Here is a tiny trained network, its code and every weight. The questions are about switching its units off for an input and a target symbol, where a switched-off unit gives its printed mean instead of its output.

import numpy as np


def w(rows, s, z=0):
    codes = np.array(rows[::2]) - 128.0
    scale = np.full(codes.shape[1], s)
    scale[-1] = z or s
    return codes * scale


def norm(h):
    return h / np.sqrt((h * h).mean(-1, keepdims=True) + 1e-5)


def softmax(a):
    e = np.exp(a - a.max(-1, keepdims=True))
    return e / e.sum(-1, keepdims=True)


def log_softmax(a):
    a = a - a.max(-1, keepdims=True)
    return a - np.log(np.exp(a).sum(-1, keepdims=True))


def net(x, mask):
    ids = ['αβγεζθξπτφψ'.index(c) for c in x.split()]
    T = len(ids)
    res = E[ids] + P[:T]
    u = 0
    for l in range(2):
        r = norm(res)
        for j in range(3):
            rows = slice(2 * j, 2 * j + 2)
            q, k, v = (r @ M[l][rows].T for M in (Q, K, V))
            z = softmax(np.where(np.tri(T) > 0, q @ k.T / 2**0.5, -1e9)) @ v
            o = O[l][rows]
            res = res + np.where(mask[u + j], z, o[:, -1]) @ o[:, :-1]
        u += 3
    return log_softmax(norm(res)[-1] @ U[:, :-1].T + U[:, -1])


Q, K, V, O = {}, {}, {}, {}
E = w([
[142,133,154,141,88],'α',
[125,159,144,111,98],'β',
[153,136,168,110,101],'γ',
[135,138,151,126,126],'ε',
[156,137,142,106,130],'ζ',
[2,215,215,191,254],'θ',
[142,150,140,146,118],'ξ',
[171,120,147,143,126],'π',
[143,147,94,127,113],'τ',
[149,108,145,124,104],'φ',
[149,189,143,127,118],'ψ',
],0.0024)
P = w([
[77,101,91,128,160],'0',
[222,122,165,160,70],'1',
[216,143,157,191,70],'2',
[227,167,157,180,89],'3',
[229,149,143,201,92],'4',
[252,172,121,214,112],'5',
[222,171,129,213,123],'6',
],0.0011)
Q[0] = w([
[78,22,134,86,205],'0.h0',
[206,215,212,162,54],'0.h0',
[88,101,92,96,183],'0.h1',
[141,128,206,108,53],'0.h1',
[235,222,254,220,92],'0.h2',
[97,106,228,110,186],'0.h2',
],0.0061)
K[0] = w([
[228,153,156,152,92],'0.h0',
[24,87,165,99,186],'0.h0',
[147,179,138,121,77],'0.h1',
[73,130,185,166,208],'0.h1',
[1,129,142,194,246],'0.h2',
[161,190,228,186,158],'0.h2',
],0.0058)
V[0] = w([
[164,133,253,117,167],'0.h0',
[233,105,94,174,111],'0.h0',
[56,105,142,116,173],'0.h1',
[95,92,206,158,79],'0.h1',
[179,94,128,51,144],'0.h2',
[234,143,48,58,17],'0.h2',
],0.0042)
O[0] = w([
[25,247,146,110,142,118],'0.h0',
[184,182,101,123,4,90],'0.h0',
[201,193,82,132,187,60],'0.h1',
[108,131,44,44,144,173],'0.h1',
[198,177,213,93,171,56],'0.h2',
[202,52,246,32,47,4],'0.h2',
],0.0032,0.0028)
Q[1] = w([
[200,100,250,175,15],'1.h0',
[231,40,254,90,15],'1.h0',
[160,105,67,148,29],'1.h1',
[135,121,189,77,201],'1.h1',
[139,54,154,175,104],'1.h2',
[96,213,89,107,232],'1.h2',
],0.0063)
K[1] = w([
[25,137,2,89,241],'1.h0',
[20,187,6,168,242],'1.h0',
[6,140,76,214,245],'1.h1',
[188,82,224,42,62],'1.h1',
[66,186,98,219,195],'1.h2',
[119,64,130,39,94],'1.h2',
],0.0065)
V[1] = w([
[94,50,218,174,164],'1.h0',
[168,177,196,218,29],'1.h0',
[78,108,31,143,100],'1.h1',
[32,174,141,226,188],'1.h1',
[22,186,91,116,232],'1.h2',
[3,144,149,27,111],'1.h2',
],0.0031)
O[1] = w([
[64,57,187,153,188,55],'1.h0',
[212,100,166,254,99,54],'1.h0',
[111,47,73,120,49,246],'1.h1',
[64,84,209,197,84,133],'1.h1',
[195,143,205,125,61,2],'1.h2',
[81,169,182,122,10,69],'1.h2',
],0.0033,0.00094)
U = w([
[50,95,17,27,2,99],'α',
[18,38,177,20,220,103],'β',
[88,225,234,32,76,200],'γ',
[42,219,60,210,235,209],'ε',
[205,214,249,158,245,109],'ζ',
[86,165,130,144,128,45],'θ',
[58,44,11,234,50,4],'ξ',
[243,250,105,209,17,75],'π',
[243,4,77,179,197,170],'τ',
[194,246,7,17,233,75],'φ',
[64,65,239,203,57,164],'ψ',
],0.0066,0.0022)

Each question gives the input, a string of symbols that net reads in full, and the target symbol t.
The units are the heads (2 rows each of Q, K, V and O). Each row of codes is followed by its name. A weight is (code - 128) times the scale printed after its matrix; where a second scale follows, it is the last column's (O and U).
mask holds one flag per head, layer by layer. A switched-off head (its flag False) gives its mean, the last column of its rows in O, instead of its output. The means were averaged over made-up inputs and are rounded, as every weight is.
A unit's drop is (log p(t) with every unit on - log p(t) with that unit switched off) / (log p(t) with every unit on - log p(t) with every unit switched off).
The circuit of an input: a set's keep is (log p(t) with only the set's units on - log p(t) with every unit switched off) / (log p(t) with every unit on - log p(t) with every unit switched off). Starting from all 6 units, units are removed one at a time, each time the one whose removal leaves the highest keep (on an exact tie, the one counted first), for as long as the keep stays at least 0.8.
circuit, biggest first: the units of the circuit, biggest drop first
which heads matter: for each layer, one digit per head in row order, 1 if its drop is at least 0.15 and else 0, layers parted by /
drop when u is switched off: that unit's drop, to one decimal
input τ γ α γ, target τ: circuit, biggest first	0.h0
input φ φ ε, target φ: circuit, biggest first	0.h2, 1.h1, 1.h2
input γ τ τ ψ ε, target γ: which heads matter	101 / 000
input π ξ π γ ψ, target π: circuit, biggest first	0.h0, 1.h0
input β ζ ε τ φ α τ, target β: circuit, biggest first	0.h0, 0.h2, 1.h0
input ψ π ε π ζ, target ψ: which heads matter	010 / 000
input α α α τ φ, target α: which heads matter	011 / 000
input ζ γ ε α π τ π, target ζ: which heads matter	001 / 010
input β τ α, target β: circuit, biggest first	0.h0, 1.h0
input τ ε ζ π, target τ: which heads matter	100 / 001
input φ ζ α ψ, target φ: circuit, biggest first	0.h2, 1.h2
input φ τ ξ γ π γ, target φ: which heads matter	011 / 011
input ψ ε π ψ β ε, target ψ: circuit, biggest first	0.h1, 0.h2
input ε γ ε τ α, target ε: circuit, biggest first	0.h2
input ζ γ ζ τ ε γ, target ζ: which heads matter	001 / 000
input γ γ ζ ψ φ τ, target γ: circuit, biggest first	0.h0, 0.h2
input β ζ γ, target β: which heads matter	100 / 100
input τ π φ ξ γ τ α, target τ: drop when 1.h2 is switched off	0.2
input β τ θ φ, target ε: drop when 0.h0 is switched off	0.5
input θ ζ π α φ, target ε: circuit, biggest first	0.h0
input ζ φ τ, target ζ: drop when 0.h1 is switched off	0.1
input φ α π ε β π β, target φ: drop when 1.h1 is switched off	0.6
